Below is a small trained network, with its code and all its weights. Each question gives an input and a class and asks what happens when units are switched off, that is, made to give their printed mean instead of their output.

import numpy as np


def w(rows, s, z=0):
    codes = np.array(rows[::2]) - 128.0
    scale = np.full(codes.shape[1], s)
    scale[-1] = z or s
    return codes * scale


def f(y):
    return np.maximum(y, 0)


def log_softmax(a):
    a = a - a.max(-1, keepdims=True)
    return a - np.log(np.exp(a).sum(-1, keepdims=True))


def net(x, mask):
    res = np.array(x, float).reshape(1, 8) / 4 @ E
    y = f(res @ A[0][:, :-1].T + A[0][:, -1])
    res = res + np.where(mask, y, B[0][:, -1]) @ B[0][:, :-1]
    return log_softmax(res[-1] @ U[:, :-1].T + U[:, -1])


A, B = {}, {}
E = w([
[234,112,173,153,33,253,80,119],'x0',
[156,233,190,47,139,159,246,174],'x1',
[244,175,29,37,188,108,115,9],'x2',
[143,222,136,238,254,193,98,138],'x3',
[184,135,95,156,113,76,124,153],'x4',
[132,133,99,121,130,134,125,154],'x5',
[176,127,120,158,114,77,130,130],'x6',
[132,134,136,102,143,133,107,150],'x7',
],0.008)
A[0] = w([
[159,92,136,162,131,103,171,129,227],'N0',
[157,152,155,111,115,154,185,159,72],'N1',
[119,98,120,101,94,111,126,124,88],'N2',
[101,111,80,153,145,115,159,132,46],'N3',
[87,131,104,136,147,97,126,121,111],'N4',
[101,124,97,160,90,137,155,152,82],'N5',
[140,172,119,130,157,167,84,145,80],'N6',
[99,43,99,158,149,111,4,80,125],'N7',
[154,103,140,181,115,109,141,117,195],'N8',
[114,157,130,174,213,111,143,128,116],'N9',
[133,37,125,47,66,112,145,127,120],'N10',
[144,114,128,142,111,153,94,121,108],'N11',
[120,134,133,88,93,121,144,140,95],'N12',
[156,164,138,94,124,128,155,115,56],'N13',
[156,105,122,156,95,180,88,106,116],'N14',
[181,141,114,115,174,138,119,57,39],'N15',
[126,137,108,117,122,144,144,77,34],'N16',
[109,90,128,86,122,79,145,135,148],'N17',
[194,111,51,59,140,173,106,68,81],'N18',
[126,111,149,139,113,128,122,116,129],'N19',
[113,91,131,140,128,123,147,173,138],'N20',
[134,98,136,138,141,131,84,135,106],'N21',
[148,152,128,196,184,185,115,134,58],'N22',
[230,142,160,146,34,245,71,134,72],'N23',
[125,142,129,162,142,134,92,102,128],'N24',
[80,169,158,147,53,105,126,170,27],'N25',
[137,147,132,124,83,144,85,120,153],'N26',
[112,142,110,93,129,150,130,148,96],'N27',
[120,205,141,112,97,129,153,152,58],'N28',
[156,202,86,104,144,101,125,39,78],'N29',
[159,183,142,221,189,199,90,127,100],'N30',
[123,124,182,164,107,136,88,200,107],'N31',
[110,120,103,150,131,116,158,116,127],'N32',
[50,136,123,101,221,12,132,151,186],'N33',
[107,110,115,136,148,101,150,167,118],'N34',
[198,119,164,136,92,196,123,130,164],'N35',
[123,94,129,151,135,122,116,111,80],'N36',
[104,109,76,165,105,135,67,136,88],'N37',
[105,75,121,159,137,126,92,148,6],'N38',
[138,133,145,142,112,153,121,116,150],'N39',
[83,153,112,130,141,88,127,110,83],'N40',
[99,96,114,66,82,110,128,114,85],'N41',
[166,74,122,84,40,155,140,126,129],'N42',
[86,101,187,206,99,140,163,237,59],'N43',
[164,212,197,114,115,133,250,158,57],'N44',
[150,134,154,161,162,155,131,95,137],'N45',
[147,114,120,128,126,157,125,147,116],'N46',
],0.011,0.0021)
B[0] = w([
[96,141,147,121,129,150,109,133,153],'N0',
[176,81,73,139,125,151,153,158,176],'N1',
[136,170,135,131,122,120,100,157,159],'N2',
[102,134,108,116,127,135,148,120,156],'N3',
[95,136,114,121,155,140,164,112,166],'N4',
[136,121,150,119,125,118,116,110,156],'N5',
[142,138,143,151,106,105,107,143,170],'N6',
[234,69,66,121,130,200,201,212,227],'N7',
[113,140,143,112,142,149,119,145,158],'N8',
[125,198,131,136,98,75,102,164,194],'N9',
[129,216,155,152,123,94,55,203,205],'N10',
[109,114,94,145,127,131,163,119,156],'N11',
[151,155,112,150,113,115,120,152,159],'N12',
[150,78,118,148,142,158,113,159,163],'N13',
[93,127,86,120,152,124,175,103,178],'N14',
[131,67,187,119,121,131,86,102,193],'N15',
[140,95,131,132,134,112,103,114,149],'N16',
[124,199,124,147,126,112,125,145,179],'N17',
[142,48,218,123,128,140,70,69,214],'N18',
[140,128,108,119,141,121,114,120,146],'N19',
[135,121,139,126,136,131,101,89,167],'N20',
[138,112,108,116,116,146,149,143,154],'N21',
[135,192,155,138,106,93,81,183,199],'N22',
[2,167,80,115,162,116,223,50,237],'N23',
[136,147,119,117,112,137,133,168,162],'N24',
[150,94,166,127,143,131,87,92,183],'N25',
[114,147,130,134,138,127,154,118,156],'N26',
[163,118,126,144,123,113,138,114,145],'N27',
[169,97,106,125,132,161,156,169,168],'N28',
[111,75,198,120,127,161,74,79,210],'N29',
[139,231,142,139,99,72,55,195,232],'N30',
[131,81,179,127,128,130,94,72,193],'N31',
[120,143,123,116,131,127,141,122,149],'N32',
[9,168,79,134,136,115,214,46,246],'N33',
[103,134,132,120,135,137,131,103,164],'N34',
[69,128,95,134,140,99,195,94,195],'N35',
[154,119,108,109,120,135,139,149,151],'N36',
[176,100,106,114,129,159,165,160,177],'N37',
[186,88,125,118,124,143,154,145,168],'N38',
[127,126,114,124,139,106,147,110,153],'N39',
[104,131,114,142,134,105,178,99,166],'N40',
[138,177,139,151,111,94,95,160,179],'N41',
[120,222,133,148,115,86,94,169,189],'N42',
[143,54,212,105,134,135,38,49,241],'N43',
[212,73,40,116,123,187,193,208,225],'N44',
[131,156,120,130,120,107,113,144,167],'N45',
[111,130,123,120,125,118,140,119,145],'N46',
],0.016,0.014)
U = w([
[14,132,72,99,202,111,178,92,250],'0',
[128,203,132,143,131,71,22,242,73],'1',
[133,2,204,71,182,164,20,77,42],'2',
[208,41,42,84,172,213,162,237,131],'3',
],0.0078,0.0025)

Each question gives the input, the list of numbers given to net, and the class t.
The units are the neurons (one row each of A and B). Each row of codes is followed by its name. A weight is (code - 128) times the scale printed after its matrix; where a second scale follows, it is the last column's (A, B and U).
mask holds one flag per neuron, in row order. A switched-off neuron (its flag False) gives its mean, the last column of its row in B, instead of its output. The means were averaged over made-up inputs and are rounded, as every weight is.
A unit's drop is (log p(t) with every unit on - log p(t) with that unit switched off) / (log p(t) with every unit on - log p(t) with every unit switched off).
The circuit of an input: a set's keep is (log p(t) with only the set's units on - log p(t) with every unit switched off) / (log p(t) with every unit on - log p(t) with every unit switched off). Starting from the 12 units with the biggest drops (on a tie, the unit counted first), units are removed one at a time, each time the one whose removal leaves the highest keep (on an exact tie, the one counted first), for as long as the keep stays at least 0.8.
units of the circuit, in order: the units of the circuit, biggest drop first
unit that matters most: the unit with the biggest drop
k most important neurons: the k neurons with the biggest drops, biggest first
drop when u is switched off: that unit's drop, to one decimal
input [0,8,6,7,-6,-1,7,8], class 3: 4 most important neurons -> (N44, N10, N1, N28)
input [4,5,-7,1,5,-2,-5,8], class 2: units of the circuit, in order -> (N43)
input [6,5,-2,4,1,3,-5,-2], class 0: 2 most important neurons -> (N23, N7)
input [8,1,6,8,-7,-1,0,-2], class 0: 3 most important neurons -> (N23, N35, N14)
input [5,8,-7,3,5,7,2,2], class 3: 4 most important neurons -> (N44, N1, N18, N28)
input [1,8,-8,-3,8,-5,-1,8], class 2: 2 most important neurons -> (N43, N7)
input [-5,5,6,6,6,-1,3,-4], class 1: 3 most important neurons -> (N9, N43, N23)
input [-6,1,8,8,0,5,-8,5], class 1: 4 most important neurons -> (N9, N30, N43, N22)
input [7,4,-7,-3,-3,6,4,7], class 0: 3 most important neurons -> (N23, N35, N18)
input [6,-7,-1,-6,4,5,4,2], class 3: 4 most important neurons -> (N7, N33, N37, N30)
input [5,-6,6,6,-6,-4,-5,-2], class 1: 3 most important neurons -> (N30, N22, N43)
input [-7,8,-4,2,8,-6,-4,-3], class 3: 2 most important neurons -> (N44, N23)
input [7,7,-6,1,-4,5,0,6], class 0: 3 most important neurons -> (N23, N7, N35)
input [5,-4,8,6,6,0,4,2], class 2: unit that matters most -> N18
input [7,1,0,-7,-5,-4,-5,7], class 0: 2 most important neurons -> (N23, N35)
input [5,-8,-4,-7,-3,-4,0,-3], class 3: 2 most important neurons -> (N7, N30)
input [7,6,-4,5,8,8,3,4], class 0: drop when N23 is switched off -> 2.8
input [4,6,2,1,-7,-6,0,-2], class 3: drop when N21 is switched off -> 0.0
input [8,-1,-6,8,-2,-6,-4,7], class 0: drop when N14 is switched off -> 0.4
input [-1,5,-1,-4,-7,2,6,-4], class 3: units of the circuit, in order -> (N44)
input [7,1,7,-6,5,7,-7,-6], class 0: drop when N30 is switched off -> 0.1
